Known rows:
[-16  12  22 -10   2   5   2   8  -4 -19 -12  -8   5  -1 -10  -5  -7  -6
 -20  -1  -4  -3 -13   2 -12  -8  -6  -4  -7   3   6]: klegukul
[ 15   5  44 -21  -4 -10  -3  -8   7  12 -12   4  -3  18  14 -13  -7   8
  -5  24 -47 -16   8  -4 -19   5  -7 -10   2  -3 -13]: vidro
[-15  17  46 -14   1  -6  -3   6   7  -7   7   2   5  -3 -16  21  16 -10
 -11   5 -15  16   7   7  -5   5  10   4   2  -5 -36]: laru
[  1   6  18 -21  -1   2 -16  17 -14   0  -8 -10  -4   5 -13 -32 -27  -2
   1   2   7  16  11   8  10  -4   1   9  -2   6   4]: taplum
[ 22  -2   5  -3  -5  -4  -2 -12  19  17  21   9  -2   7   2  14 -20   7
   6  21 -41 -19   7  -2  -8  -7  -1  -7   7  -9  -4]: kliral
[ -9  -3  22   4  -6  15   2  -6  -8   1   0 -17   1  -4   6  -9   5   2
  10  -3  64  -8  -2  -1  -8  -1  -9  16   6  -7  20]: fitro
[ -7 -11 -39   1  16   7  -6  16  12  12  11  -2   4 -34   7  34  41   5
   4   9   2   1  -6  -2  -7  10 -13   3  -2   2  -7]: subu
[ -9  -9 -10  17   3   6  -6   7  -1 -13   6   0   5  -3  -5  13 -13  -1
  12  14   2  14  -8   0   2 -10  -4 -13  -4  10  24]: trolom
[ -9  -7  -3  10   0   5   0  -2  -5  -3  -2   0   7  12   1  -5  -4  -5
   9  -7   0   7   7  -2  12  -2   6 -10  -6   5   1]: maflil
[ 20   0 -20  -4 -15 -12  -8 -13   6  25  17   2   6  -7   9   2  21  16
  15   4 -22   5  15  -4 -18   3 -12   0  10  -5 -10]: groplur
[  3 -14 -12  -6   1   9  -5   9   6   9  11  -9   7  -7  -1 -11   9   4
  -3 -14   9  -2   6  -2  17   3   3  11  -8   2  17]: kunik
[ 13   0  -1   6 -19 -10  -2 -15   0 -18  -5   6  -5   1   2  13  -6  11
  14  11 -35  -1 -13  -1 -16   1  -9 -16   6  -3  -6]: zustuplos
[ -7   3  -1  -1 -11  10   2  -1 -10 -17  -7 -15   6   3 -11 -24 -30   0
   2 -22  22  -9   1   1  12  -4   8   2  -3   2  17]: pesisker
[ 29   2 -29   0  -8  -3   2 -22  18   8  11  16  -1 -11  -1  20 -21  10
   5  22 -28 -13  -5   1  -9  -7   5  -2   9  -5 -11]: soklu
[-10  -1  -3  11  15  -1   1  19  -6  -9   4   1  -8  -3  -3   4  -5   0
  -4  35  -7  11 -10   4  -3 -13 -11  -2   2  11   6]: grafi
[-17   3 -36  14  -3  -1  -2   0   8 -27  -5 -17   5 -23 -17  -1 -10   0
 -13 -21  -7  -5 -10   0   0 -13   5  -6  -5  10  -4]: radrubru
[ -5   7 -28 -13  -5   5   3  -1  -3   2  -6 -15   6 -13  -6  -7   4   3
  -8 -28  20 -11  -1  -2   3   8   9  16  -3  -7  -7]: togres
[ 17  13  25 -37 -11  -4 -12  -2  -8   1   0  15  -2   6   1   5   3   2
   3  26 -24  11   4   6 -22  22  -6   8   6 -15  -2]: klidriske
[  8  15 -47 -18  10  -5  -2 -18   7   8   9  28 -13   1  19  26  31  -7
   6 -13 -23  19  -5  -4 -30 -19 -12 -41   3 -13  18]: trodris
[ -7   0 -21  12 -10   5   2  -5  -1 -19 -20 -16  -5  -2  -5 -12 -23   1
  -1 -25  44 -23  -8  -3   1  -4   2   6   5  -1   1]: flubin

Facts:
bizi (ε luten) (ξ lipon)
brugrum (ε fitro) (ξ merufer)
bubular (ε klibrur)
diripla (ε truskun)
dregim (ε tedrun) (ξ klidriske, ropidrak)
driposku (ε truskun, zuzega)
fasim (ξ bubular)
faskon (ε diripla, brugrum, kunam)
felu (ε kostun, marum) (ξ meken, driposku)
feris (ε rabrola, taskur)
fitro (ε gesku, regos, zogan) (ξ faskon)
flodor (ε regos, lagibel)
flubin (ε diripla, skistom, klibrur) (ξ klosir)
gesku (ξ regos)
goska (ξ lipon, driposku)
grafi (ε kolo)
groplur (ξ faskon, dregim, driposku)
gruna (ξ fasim)
grurun (ε traskilek, sunuril) (ξ klegukul)
kavi (ε vanetror) (ξ gesku, lagibel)
klegukul (ε truskun)
klekul (ξ fliska, grustam)
klibrur (ε sunuril)
kliral (ξ meken)
klisum (ε vanetror)
klizil (ε kolo, nobrum) (ξ klisum, kavi)
klosir (ε truskun, subu)
kunam (ξ tivazo)
kunik (ε truskun, marum) (ξ ropidrak)
laflik (ε truskun, trafa) (ξ zesko, nuklek)
lagibel (ε klibrur) (ξ taplum, klidriske, driposku)
laner (ε pabegi, nobrum)
laru (ε vabril)
lipon (ξ vidro)
luten (ε skupeti)
maflil (ε sunuril, mevur)
meken (ε marum)
merufer (ε kunik) (ξ fliska)
mevur (ε sunuril) (ξ laru, driposku)
mosker (ε skupeti, truskun) (ξ meken, ropidrak)
moskozu (ξ ropidrak, driposku)
mugru (ε nobrum) (ξ faskon, tivazo)
niflus (ε trodris)
nobrum (ε skupeti, truskun)
nuklek (ε skupeti, sunuril, marum) (ξ stistum, klibrur)
pabegi (ε vabril) (ξ meken, grustam)
pesisker (ε zuflidrur, zogan, vanetror, sunuril, marum)
pizofus (ε sunuril, nobrum) (ξ kolo)
pobitir (ε trodris)
poflas (ε skupeti)
pozi (ε trodris)
rabistik (ξ klidriske, zesko)
rabrola (ε kolo) (ξ meken)
radrubru (ε vabril, truskun) (ξ tedrun, sunuril)
regos (ξ klidriske)
ridezom (ε maflil, marum, trolom) (ξ fitro)
ropidrak (ε vanetror)
skupeti (ε mevur)
soklu (ξ rabrola, klibrur)
stapak (ε truskun, tafler) (ξ rabrola)
steplis (ε taskur)
stistum (ε sunuril, nuklek, lagibel) (ξ klidriske, laru)
stulon (ε feris, truskun, sunuril)
stuzitos (ε klibrur)
subu (ξ zuflidrur)
suli (ε traskilek, kolo) (ξ klegukul)
tafler (ε grafi) (ξ kunam, fasim)
taplum (ε kolo, zuflidrur, trolom)
taskur (ε laru) (ξ pabegi, vidro)
togres (ε diripla, vanetror) (ξ dregim)
torik (ε feris, ridezom, zuzega) (ξ zuflidrur)
toskam (ε stapak, truskun, subu) (ξ guplak, meken)
trakes (ε gesku, zogan, marum) (ξ toskam, zesko, pizofus, ropidrak, fliska)
traskilek (ε truskun, sunuril)
troflolam (ξ zuflidrur, fitro)
trolom (ε nobrum, trafa) (ξ tedrun)
tromi (ε luten, nuklek, marum)
troto (ε trafa)
vabril (ε kavi, truskun) (ξ torik, mevur)
vanetror (ε truskun, sunuril)
vokir (ε vanetror) (ξ laru)
zesko (ε diripla, luten) (ξ regos)
zitoskik (ε maflil)
zogan (ε truskun, nobrum, klibrur) (ξ truskun)
zuflidrur (ε sunuril, tromi) (ξ ropidrak)
zustuplos (ξ truskun)
zuzega (ε truskun, sunuril) (ξ fliska)

Rows:
No name comes twice in this set of rows, the named rows included.
[ -6  -6  38  -3 -11   7  -5   9  11   7  21 -19   7  -7 -25 -15  -9  -6
  14 -13  -2  20  13   0   0 -10  -1   8   1  -2   6]	torik
[ 10   6 -15 -25  -4   3  -2   4 -13   1  -9  -7   0  -1 -10 -14 -17  -2
 -11 -17  25 -15  -4   5  13  14  10  20 -10  -5   7]	zesko
[ -1   3 -15   2  19   6   4   6  17   9   8  -2   1 -19  -9  19 -18   3
 -33  22   6 -14 -12   4   8 -18   0   3  -2   6 -11]	stapak
[ 30   4 -37  -1 -10  -7  -3 -13   2   2  -3   9  -1  -6  -4  17   7  10
  21   7 -39   6  -2   5  -5  13   3   8   3  -7 -10]	rabistik
[ -6 -12  -4  -8   5   5 -10   1   1  22   4   4  15  -8  -2   7  16  -1
  13   2  18  11  12  -1  16  -5   9   0  -2   1  -3]	mevur
[ -2  -7  30  11  17   0   5   5  15  14  17   3  -4   4 -14  13 -15 -14
  -5  25 -23   3   7   5   8 -15  10   4   6   4  -7]	rabrola
[ -5   4  31   6  14  -9   0   7  21   9   7  -3  -3  10  -2  -6   5  -4
 -28  -5 -31 -17  -1  -5   8  -8   7   1  -3   5 -28]	pabegi
[ 31  -3 -19  -5  -7 -13   1  -7  13  -3  13   2 -11   9   7   3  -8  12
   8   0 -59 -18  -1  -4  -8  10 -10  -6   4  -5  -9]	klekul
[ -1  10 -39  33  15   4  25  11  -7   5  37  -3   3 -18   1  -2  11  12
 -17  27  -1   6  -1   5   1 -13 -15   6   6  13   5]	tafler
[  0  -9  29 -14 -20 -10  -8  -2  -1 -26 -17  16   2   1   5  30  -2   9
  11  30 -44  -4 -11   1 -36  16  -7 -14   3  -6  -8]	tedrun
[-17  12  39 -18  -8  12   6  -1  -9  -8   1 -17   4   2   2 -24  -1  -1
 -12   4  63 -11   4   4 -19   5 -11  21   8 -14  13]	faskon
[ -9   8 -19  26   3   5  20 -13 -11   6   2   2   2   4  24   0  34   6
 -18  15  46 -15  -8  -1  -9  15  -7  11   8   1  -7]	kunam
[-12  12  50 -36   8   5  -8  23  -3   9  -1 -11   6   0 -10 -29  -2  -5
 -22   4  10  10  13   0  -4   3   2  15  -4  -4   2]	driposku
[ -3  -7 -11  21  11   1  10  11   9   2  13  -7 -10  11  -2  -3   4  -6
   0 -23 -17  -4  -9  -3  14   6   4   5  -7   6 -11]	zuzega

The same nodes again, as new rows of numbers:
Known rows:
[  6  11 -25 -17  -1  13  21   7  -3  11  33 -20   1   7  22  -2  -4   4
   1  -2   3   1  17  15   8  38   8   7   0  14 -17  -7]: zivir
[  5  17 -19 -16  -5  -1  11   4   3  -2 -12 -43  21  13   3  -1  -3   3
 -12  -9   3   1  13  20  27  27  25   8  -7  -9 -14   2]: zuflidrur
[ 25  11 -10 -21  21  -7  18  -9   2   2  11 -25   5 -10  -5   2 -12   4
   2  -5   4  -7  11  15  29  23  35   2   5 -14  -6  18]: subu
[ 14  15 -32 -18  -3   8  20   6   0   5  26 -28 -11  -2  14   1  -8   4
   4  -1   2  -5  22  11  19  34  10   2  -6  12 -14  -7]: troflolam
[  0  27   3 -13  50 -18 -32  -9  22 -14  46 -39  36 -18   9   4   4  16
 -27 -22  27  13   1  10  15  50  11   1  23   6 -21 -15]: klosir
[ 12   6  -7 -16  -8   5  10  -2  -3   4   6 -25  17  -2  16   1  -1  -8
  -5 -16  -1   4   6  -7  10  19  21   8   2 -10 -15   7]: skistom
[  7   0 -12 -23 -19   1   6  -2  -4   4  -6 -27  15  13  21   4   0  -4
  -4 -23   0   8   4   5   9  12  16   9  -6 -16 -17   1]: lagibel
[ -3   5 -23 -15 -28   7   3   4  13   0   3 -35  21 -11  19   3   3  -5
 -15 -14   4  14  11  -1  12  23  14  17   1  -9 -12 -10]: flodor
[ 10   7 -16 -10  -1  21  24 -23   6  10   1 -16  26 -17  17  12  -5 -17
   3  -6   3  23  -2  -4   1  18  19  20  12  -8 -22   1]: brugrum
[ 16  10  -2 -21   2   2  15   3  23   6  12 -28  21  -1  14   4  -7  14
  -6   1   7  -2   9  33  19  23  26   8  12  -9  -4  -3]: grafi
[ 19  11  20 -22  11   6  19  -3  17  16  -9 -33  26  35  34  -4  -5  15
  -5  -2   0  -9   7  27  12  18  25   4   0   0 -10  16]: kolo
[ -2  10 -12 -18   2  21  20  10   0  20  27 -29   0  10  32  -7  -2   2
 -10   6   3   0  17  16   7  38  15   9   2  13 -19  -2]: guplak
[  1  12 -12 -13   0  25  19   5  -2  24  28 -26   9   7  33  -6  -3   3
  -4   9   1   2  19  14   4  38  12  12   0  19 -20  -5]: grustam
[  1  44 -32 -33 -25   7  -6   6  14 -20 -15   8  36  -4  -2 -17 -26  -5
   4 -11  16  -4  23  21  29  23  31  26  11  -8 -12 -12]: grurun
[ 24  18 -30 -20 -28  31  29   7  -9  14  32 -19  18  -9  37   7  12   6
  14 -29   2   5  22  14  33  77  26  -8  21   9   2   6]: zustuplos
[ 12  16  -5 -18 -10  -3   8  20   5  20  19 -45  26  -2   5 -11 -18  16
   8  -9   9  15  14  21  17  32  16  14   3   2 -11  -7]: steplis
[  6  17 -21 -18  -1  -3  13   7 -16   4  12 -42  18 -16 -15  -1 -10   2
  -1 -11  10  17  10  13  22  24  25  17   2 -18 -12  -4]: vokir
[ 17  15  -1 -17   6   1  11  -3   5  -2  -5 -33  22  10  13   1  -6   7
  -5  -8   2  -3   8  21  19  18  27  10   5 -10 -12  10]: nobrum
[-11  14 -19 -13  -2   7   7   3 -12   1  11 -35  22 -17   2   3   5  -5
 -15  -5   7  11  10  15  19  23  29  19   8 -19 -13  -5]: zesko
[ 19  17   3 -18  -6  -2  10  10  10  13   2 -43  28  11   8  -4 -14  18
   2 -10   7   5  13  25  23  26  20  10   0  -2 -10  -2]: feris

Rows:
No name comes twice in this set of rows, the named rows included.
[ 13   4 -23  15 -21 -12  13  25  13   1   3 -25  44  -3  10   0  13  -1
 -20 -13   6   0  20  -5  -3  11  -2  15  -6   1 -12   0]	bubular
[ -8  16 -25 -11 -12   1   7  12  -4  -2   0 -48  33  -9  -2  -1   1   0
 -15  -7  10  17  14  21  19  34  24  22   2 -16 -10 -12]	pesisker
[ 13  18  -1 -19  16   5  22  -9 -17  -1 -21 -30  18  39  13   0   0  -4
  -3 -20   0 -10  10  10  13  20  29   3  -9  -7 -17  27]	marum
[ -3  41  -5 -27  -6   5  -8  13   9 -11   2  11  34  -3  10 -27 -16  -3
  -8   4  20 -14  20  16  16  21  44  24  20 -10  -7   2]	klegukul
[ 27   3 -10 -29   2   6  17 -11 -23   7  49  -6  17   5  37  -4 -24  -8
  -9  -6 -24  -8  34  29   9  32   0  -4 -15  15 -21  11]	trodris
[ 22  16  -4 -20   8 -12  14   6  -9   9  17 -40  15 -10 -11  -6 -20   4
   7 -14   8   7  10  16  27  23  25   7  -1 -11  -8   7]	vabril
[ -8  10 -25 -19 -28   3   2  11   0  -2  -5 -41  24  -1   4   3   1   0
 -10 -13   5  17  12  20  17  20  18  21  -3 -15 -13 -14]	stistum
[  8   7 -17  -4  -4   3  17  23  -1  11  29 -24   9   9  25  -6   6   8
 -11   4   4 -13  28   8   5  33  -1   4  -5  22 -17   3]	tivazo
[  9  20 -33 -17  -6  -7   9   6   4  -8  -9 -52  19   5  -8   3  -9   7
  -5  -7   2   0  20  24  36  28  20  11  -8  -8  -7  -6]	ridezom
[  1  21 -14  -7  10  21  22  -5  -2   6   4 -31  37   0   6   3  -3  -1
  -6   6   9  18   4  25   9  27  23  23  10  -3 -21  -2]	merufer
[ 16  16   2 -16   8  -5  15   5 -18   9   6 -32  25   6   4  -5  -6  -2
  -1 -13   5   4  13   5  14  22  26  10   0 -10 -12  14]	vanetror
[ 14  14  13 -22  -3  -9   8  20  -4  21  17 -44  19   5   5 -18 -10  15
   1  -8   9   4  10  16  15  25  21  10   2  -4  -9  -3]	laru
[ -3  20 -34 -12  -1  10  15  -6  -8  -4  -2 -46  13  -8  -5   6  -2  -5
  -8  -1   3   9  17  15  30  35  27  14   2  -9 -16  -2]	bizi
[ -6  24 -39 -15  -4   9  17   1  -9  -3  -8 -44  21   6  -3   6  -1  -3
 -10  -6   5   9  12  22  23  35  21  17  -2  -7 -18  -8]	felu
[ -9  10 -10 -18  -9   1   4  18   8  -3   1 -41  32   6  12  -2   2  14
 -23  -2  10   7   8  45  14  25  27  12   3 -14  -7 -17]	taplum

Now the same nodes, written a new way:
Known rows:
[ 16 -13   2  -2  12  -2   4   8   4  24   8   8  -1   6   0  14  -6 -36
   3  13 -19  25  12  -5 -31  10   3  15 -12  -4 -11   0  23]: togres
[-17 -16   8   6  18  16  -8  -2   8  28   8  50  -8  15   4   7   8 -17
   1   8  10 -14   5 -17 -31  -3   1   9 -16   8   0  12 -16]: fitro
[  3  32   4   7  14   1   3  26  12  -5   9  16  22 -27 -14  15  -3   1
   3 -14  49  50  -6   2 -14 -11   8  46 -10   3   9   4   8]: zuzega
[ -4  18  23   3 -10   7  19  18   4  -5  -9  28   1 -28   8   4  -3 -27
 -12  -4   1  19 -17  -5 -32  -6   7  59 -25  -5   7 -11  18]: merufer
[ -4   2  36  -4  -8   3   0  -9   0  -4 -15  20   8 -18   3  -3  -2 -11
 -16  11 -28  23 -10  -3  32 -10   5   9 -15   2  -5  -1  26]: klekul
[  5 -15   3 -15   3 -10 -16  15   5   7  10 -19  24  -7  -9   2   9 -35
  -4 -18 -10  26  -7  13 -38   1   7   2  -8  15   4   9  -1]: toskam
[ 23 -34  58  -3 -13  -4 -12  -8  10  -4  10  28  -4   6 -11   8 -15 -12
  -3  19  -1  25  -6  11  60   9   7 -51  -6  -8 -22  -5   1]: regos
[ 15  -9  -3  -4  17 -12  12   6   4  21   1   1  -1  -5   0  17 -10 -38
   7  22 -23  28  15  -4 -42   4  -4   5 -17  -1 -14  -6  31]: vokir
[ -1 -32   0 -16 -13 -13 -42  10   3 -10  -9 -17  14 -25 -16 -17   4 -29
  -1  -7 -11  -9  -1  -5 -78  22  38  12 -10   9  -3  35  14]: rabrola
[  1 -21  25  -7  -6   2 -15 -12   1   2  -8   4   9  -6  -9  -2   4  -8
  -9  15 -24  22  -5  -3  34  -1   0 -15  -6  13  -7   4  10]: soklu
[ 28 -16 -30   3  18  17  -8  11  -1  11   1   8   6 -15   6  13   0  28
  -2   8  24  49   1 -24  22  20   6  61  11 -21  23  21  -2]: zuflidrur
[ -6  -7  13   4  -3   0  -1  16   8  10  16   3   9  -4 -18   3  -3 -23
  -2  -6  42  34  -6  22 -13  14  -1   1  -6   5  -2   1  -2]: laflik
[ -5 -22  21   3  -2  11  -8 -11  -5  13  -6  10  11  -4  -3  -5   4  -2
 -12  20   2  34  -5   0  53   9  -5   6   5   2   4   5  17]: subu
[-17 -17   3   4 -17   8 -14  14   0  -9   9 -23  -9 -28   0  -8 -11  10
   2   8  37  -6  10   4 -36  17  33  20 -10  -3 -21  23  25]: grafi
[ -5  -7  21  -7  -6   5  -3 -13  -3  -3  -4  -9   1 -12   3   0  -1   5
 -13  11 -29  17  -2  -4  45  -6   4 -17  -9  10 -14   2  19]: grustam
[ -8 -13  23  -3  -6   5  -5 -13  -2   2  -3  -9  -1  -5   2   0  -4   6
 -13  16 -27  12   1  -3  46  -8  -2 -13  -8   6 -16   4  18]: trodris
[-29 -16  -9   2   4  -3  20  24  17   8   9 -36   5  18 -17 -17 -16  18
  -6 -27  39  17  -2  10   3   6 -10  15  -5   9 -10  -3   3]: nobrum
[-15   6   2   1   3   5   3  15   3  11  20 -28   9 -12   2   6   0   5
  -2  -6  30  30   0  17  -9   6  -1  -4  -5   8  -9   3   1]: klosir
[ -9 -12  20  -4  -6   7  -3 -12  -2   1  -1 -13   3  -9  -3   0   0   6
 -10  18 -29  17  -1  -2  54  -9   0 -16  -8   8 -18   1  19]: tedrun
[-19   6   3   6   8   2   5  23   4  13  21 -28  11  -9 -10  11   4  -4
  -3  -9  38  36   0  23  -8   4  -2  -3  -4  12  -6   1   4]: klegukul

Rows:
No name comes twice in this set of rows, the named rows included.
[ -7 -11  16   0 -18   5  -1 -12  -4  -2 -13 -24   7 -10  -9   9  -1   8
 -10  27 -13  27  -4   8  44   0  -8 -13  -5  10 -17   2  24]	vidro
[-14  -6   8  -1   5   5   3  10  16  12   7 -13   7  13  -4  21   0 -22
 -11  -4  47  23  -7  26 -30   1  -4  11  -6   6  -1  12 -13]	zogan
[  2 -15 -17   0 -12  10   4   7  -8   1  10 -15 -12 -20  -2  11   0  13
  10   5   9  -1  -4 -27 -10  11 -11   4 -19  -6   0 -15 -20]	tromi
[-15 -12  22   2 -12   6 -15  -6  -5  -8  -1 -16   2 -23   0 -13  -7  19
  -5  17   1   2   5   0  29   2  23  -5  -5   5 -23  16  31]	kolo
[ 17 -15 -19  -4  -5   4   3  10   6  -5  -3   7  -2 -12 -30  13  -5  16
  18   5  35  16  -7 -31 -13   3 -16   6 -10  -4  11 -10 -25]	nuklek
[ -4  -8   6  -2   2   6   2  -2   9   9   2  -4  -4   9   3  28  -1 -26
 -12   9  14  12   0   3 -24  -4  -2  15 -10   0  -9  13  -4]	flubin
[ -6 -17   4  -4 -17   5  -3   3   0   5  -2 -22  -4 -14  -9  17   1 -24
  -4  17  20  11  -3   8 -56  14   2  20 -10   1  -9   9   4]	taskur
[ 28 -15 -16  -4  22  -3   7  13  -1  26  15 -13  -3  -9  31  10  -8 -18
 -11   6 -42  39  18  -9  -8  19   2  35  -7 -16 -15   0  37]	ropidrak
[  6 -18  17 -21   1  -1   3 -10  19   7   7   7   1  23  30  52 -12  -8
  -5  20  28   3  -2  26 -35 -18   0  13 -14  -7  -1  13 -28]	lagibel
[  9 -25  24 -19  -3 -10 -25 -14  -1   0 -10  -9  20  -8  -4  -6   6 -14
 -11   6 -55  16  -5  -6   9  -7   7 -19  -9  16  -3  10  10]	kliral
[-22 -24   5   1  13   5   4   7  14  16   0  19  -2  18  -5  -1  -4  -4
   2  -3  29  -6   5 -10 -24   6   4  20 -13   6  -3  13   1]	mugru
[ -5  12  33   4   0   9   9  -5  -1  -7  -7  12   5 -18  15  -5  -1   4
 -21   8 -26  21  -9  -7  50 -19   6  17 -18   4 -10  -6  31]	fliska
[ -9 -18  19 -16 -10  -3   0 -11  -1   5 -18  -1  20  -7   2   6  -5  17
  -3  36   1  22  -2  15  15 -10  -6   2  -8  11   4   2  17]	goska

